Below are the code and all the weights of a small trained network. Each question names an input and a class and asks about switching units off, where a switched-off unit gives its printed mean instead of its output.

import numpy as np


def w(rows, s, z=0):
    codes = np.array(rows[::2]) - 128.0
    scale = np.full(codes.shape[1], s)
    scale[-1] = z or s
    return codes * scale


def norm(h):
    return h / np.sqrt((h * h).mean(-1, keepdims=True) + 1e-5)


def f(y):
    return y / 2 * (1 + np.tanh(0.7978845608 * (y + 0.044715 * y**3)))


def log_softmax(a):
    a = a - a.max(-1, keepdims=True)
    return a - np.log(np.exp(a).sum(-1, keepdims=True))


def net(x, mask):
    res = np.array(x, float).reshape(1, 4) / 4 @ E
    u = 0
    for l in range(2):
        y = f(norm(res) @ A[l][:, :-1].T + A[l][:, -1])
        res = res + np.where(mask[u : u + 3], y, B[l][:, -1]) @ B[l][:, :-1]
        u += 3
    return log_softmax(norm(res)[-1] @ U[:, :-1].T + U[:, -1])


A, B = {}, {}
E = w([
[150,178,227,78,182],'x0',
[194,176,209,99,119],'x1',
[194,244,178,170,177],'x2',
[14,36,233,3,135],'x3',
],0.0035)
A[0] = w([
[137,108,117,69,54,87],'0.n0',
[65,71,198,78,126,199],'0.n1',
[50,67,1,173,44,9],'0.n2',
],0.004,0.0015)
B[0] = w([
[89,191,21,220,171,129],'0.n0',
[133,203,58,27,255,255],'0.n1',
[87,112,26,165,18,252],'0.n2',
],0.0053,0.002)
A[1] = w([
[143,172,249,103,135,7],'1.n0',
[59,41,1,218,48,116],'1.n1',
[234,216,196,203,113,68],'1.n2',
],0.0058,0.0017)
B[1] = w([
[105,83,6,154,80,168],'1.n0',
[84,181,107,185,2,254],'1.n1',
[220,45,249,228,198,210],'1.n2',
],0.0077,0.0058)
U = w([
[66,151,78,164,20,203],'0',
[79,126,141,8,193,107],'1',
[194,95,207,190,179,4],'2',
],0.015,0.0003)

Each question gives the input, the list of numbers given to net, and the class t.
The units are the neurons (one row each of A and B). Each row of codes is followed by its name. A weight is (code - 128) times the scale printed after its matrix; where a second scale follows, it is the last column's (A, B and U).
mask holds one flag per neuron, layer by layer. A switched-off neuron (its flag False) gives its mean, the last column of its row in B, instead of its output. The means were averaged over made-up inputs and are rounded, as every weight is.
A unit's drop is (log p(t) with every unit on - log p(t) with that unit switched off) / (log p(t) with every unit on - log p(t) with every unit switched off).
The circuit of an input: a set's keep is (log p(t) with only the set's units on - log p(t) with every unit switched off) / (log p(t) with every unit on - log p(t) with every unit switched off). Starting from all 6 units, units are removed one at a time, each time the one whose removal leaves the highest keep (on an exact tie, the one counted first), for as long as the keep stays at least 0.8.
circuit, biggest first: the units of the circuit, biggest drop first
most important unit: the unit with the biggest drop
k most important neurons: the k neurons with the biggest drops, biggest first
top k neurons in layer l: the k neurons of layer l with the biggest drops, biggest first
drop of u: that unit's drop, to one decimal
input [0,-6,6,2], class 2: circuit, biggest first	(1.n1)
input [4,-1,3,4], class 1: circuit, biggest first	(1.n1 1.n2)
input [0,3,-4,-8], class 2: 3 most important neurons	(1.n2 0.n2 1.n0)
input [-6,1,4,-7], class 2: circuit, biggest first	(1.n2 1.n0)
input [-8,7,6,7], class 1: 2 most important neurons	(1.n1 0.n1)
input [6,-5,-2,-4], class 2: 3 most important neurons	(0.n2 0.n0 0.n1)
input [-1,1,1,1], class 1: 2 most important neurons	(1.n1 1.n2)
input [5,-6,8,4], class 1: 2 most important neurons	(1.n1 1.n2)
input [1,-3,1,-7], class 2: 2 most important neurons	(1.n2 0.n2)
input [0,-7,7,5], class 1: top 2 neurons in layer 1	(1.n1 1.n2)
input [-3,8,-2,2], class 1: 3 most important neurons	(1.n1 0.n1 1.n2)
input [-7,5,5,7], class 1: 2 most important neurons	(1.n1 0.n1)
input [2,-7,4,-4], class 2: drop of 0.n2	0.1
input [7,-7,1,0], class 1: drop of 0.n0	0.0
input [4,3,-8,0], class 1: drop of 1.n1	0.1
input [-1,3,3,2], class 2: most important unit	1.n1
